Here is a tiny trained network, its code and every weight. The questions are about switching its units off for an input and a class, where a switched-off unit gives its printed mean instead of its output.

import numpy as np


def w(rows, s, z=0):
    codes = np.array(rows[::2]) - 128.0
    scale = np.full(codes.shape[1], s)
    scale[-1] = z or s
    return codes * scale


def norm(h):
    return h / np.sqrt((h * h).mean(-1, keepdims=True) + 1e-5)


def f(y):
    return np.maximum(y, 0)


def log_softmax(a):
    a = a - a.max(-1, keepdims=True)
    return a - np.log(np.exp(a).sum(-1, keepdims=True))


def net(x, mask):
    res = np.array(x, float).reshape(1, 3) / 4 @ E
    u = 0
    for l in range(3):
        y = f(norm(res) @ A[l][:, :-1].T + A[l][:, -1])
        res = res + np.where(mask[u : u + 7], y, B[l][:, -1]) @ B[l][:, :-1]
        u += 7
    return log_softmax(norm(res)[-1] @ U[:, :-1].T + U[:, -1])


A, B = {}, {}
E = w([
[119,91,153,154,3,150,237],'x0',
[141,90,29,176,185,182,174],'x1',
[65,81,148,147,183,40,187],'x2',
],0.0025)
A[0] = w([
[163,167,112,100,83,128,115,159],'0.n0',
[151,88,56,191,171,170,154,97],'0.n1',
[59,120,39,56,10,115,255,2],'0.n2',
[113,161,227,47,72,72,81,85],'0.n3',
[147,97,84,166,152,125,174,165],'0.n4',
[68,152,93,93,68,85,172,126],'0.n5',
[121,169,117,116,113,204,77,71],'0.n6',
],0.0024,0.012)
B[0] = w([
[103,129,167,136,164,129,127,229],'0.n0',
[73,183,105,115,154,157,142,139],'0.n1',
[42,155,57,108,171,145,103,128],'0.n2',
[50,177,183,85,125,151,106,144],'0.n3',
[98,154,177,101,141,138,128,254],'0.n4',
[146,124,135,144,151,146,111,157],'0.n5',
[254,199,127,147,213,113,198,128],'0.n6',
],0.0058,0.0035)
A[1] = w([
[97,172,146,87,186,115,113,134],'1.n0',
[158,79,110,163,32,129,205,45],'1.n1',
[254,173,71,112,65,200,95,54],'1.n2',
[103,51,86,146,149,23,169,13],'1.n3',
[161,96,4,177,177,185,196,59],'1.n4',
[242,153,90,106,76,158,98,3],'1.n5',
[91,133,165,121,127,207,93,129],'1.n6',
],0.0058,0.0035)
B[1] = w([
[142,102,118,141,101,155,147,254],'1.n0',
[126,99,108,191,130,164,41,168],'1.n1',
[128,161,168,168,178,2,184,164],'1.n2',
[201,222,185,158,166,45,168,155],'1.n3',
[55,194,116,42,64,128,107,177],'1.n4',
[154,147,161,145,182,37,189,137],'1.n5',
[133,108,138,130,150,97,177,214],'1.n6',
],0.0072,0.0045)
A[2] = w([
[62,168,130,68,82,124,104,99],'2.n0',
[111,64,162,105,93,141,170,160],'2.n1',
[58,163,30,100,128,152,151,98],'2.n2',
[108,148,156,43,49,102,68,72],'2.n3',
[149,82,70,108,208,141,13,68],'2.n4',
[113,83,103,203,29,182,104,104],'2.n5',
[161,24,21,106,2,51,70,1],'2.n6',
],0.0069,0.0063)
B[2] = w([
[86,150,94,75,101,134,112,203],'2.n0',
[144,136,76,118,138,142,115,252],'2.n1',
[90,150,132,80,78,115,84,201],'2.n2',
[10,186,58,71,76,145,80,186],'2.n3',
[206,16,188,254,32,209,132,189],'2.n4',
[196,54,195,171,151,160,83,187],'2.n5',
[100,180,177,174,186,77,196,128],'2.n6',
],0.0092,0.0037)
U = w([
[14,207,113,17,57,158,59,127],'0',
[187,203,209,178,222,7,213,187],'1',
[200,9,216,234,88,222,70,132],'2',
[199,89,7,67,172,213,192,2],'3',
],0.014,0.0045)

Each question gives the input, the list of numbers given to net, and the class t.
The units are the neurons (one row each of A and B). Each row of codes is followed by its name. A weight is (code - 128) times the scale printed after its matrix; where a second scale follows, it is the last column's (A, B and U).
mask holds one flag per neuron, layer by layer. A switched-off neuron (its flag False) gives its mean, the last column of its row in B, instead of its output. The means were averaged over made-up inputs and are rounded, as every weight is.
A unit's drop is (log p(t) with every unit on - log p(t) with that unit switched off) / (log p(t) with every unit on - log p(t) with every unit switched off).
most important unit: the unit with the biggest drop
top k neurons: the k neurons with the biggest drops, biggest first
top k neurons in layer l: the k neurons of layer l with the biggest drops, biggest first
drop when u is switched off: that unit's drop, to one decimal
input [-4,7,-7], class 0: most important unit	1.n4
input [6,-5,-1], class 2: top 3 neurons	1.n1; 1.n4; 2.n5
input [8,8,-8], class 0: top 2 neurons	1.n4; 1.n0
input [2,-3,-4], class 1: top 4 neurons	1.n6; 1.n4; 0.n4; 2.n3
input [1,3,-2], class 3: top 3 neurons	0.n4; 1.n6; 1.n4
input [-5,-1,-5], class 1: top 2 neurons in layer 1	1.n2; 1.n1
input [1,-3,-4], class 1: top 2 neurons	1.n6; 1.n4
input [5,-1,-5], class 1: top 2 neurons	1.n2; 1.n0
input [7,7,-5], class 0: top 2 neurons	1.n4; 1.n0
input [0,2,0], class 3: top 2 neurons	0.n4; 1.n4
input [-8,-7,-2], class 2: top 2 neurons	2.n4; 1.n4
input [-6,5,2], class 2: top 2 neurons	2.n4; 0.n4
input [-8,0,7], class 2: top 2 neurons in layer 1	1.n2; 1.n6
input [-2,3,7], class 1: most important unit	1.n3
input [-5,7,3], class 0: drop when 1.n4 is switched off	3.5
input [-6,7,6], class 0: drop when 1.n4 is switched off	4.7
input [-2,7,1], class 0: drop when 2.n2 is switched off	0.0
input [-2,2,1], class 3: drop when 1.n4 is switched off	0.4
input [-2,-1,-2], class 3: top 2 neurons in layer 1	1.n6; 1.n1
input [1,0,7], class 1: most important unit	1.n3
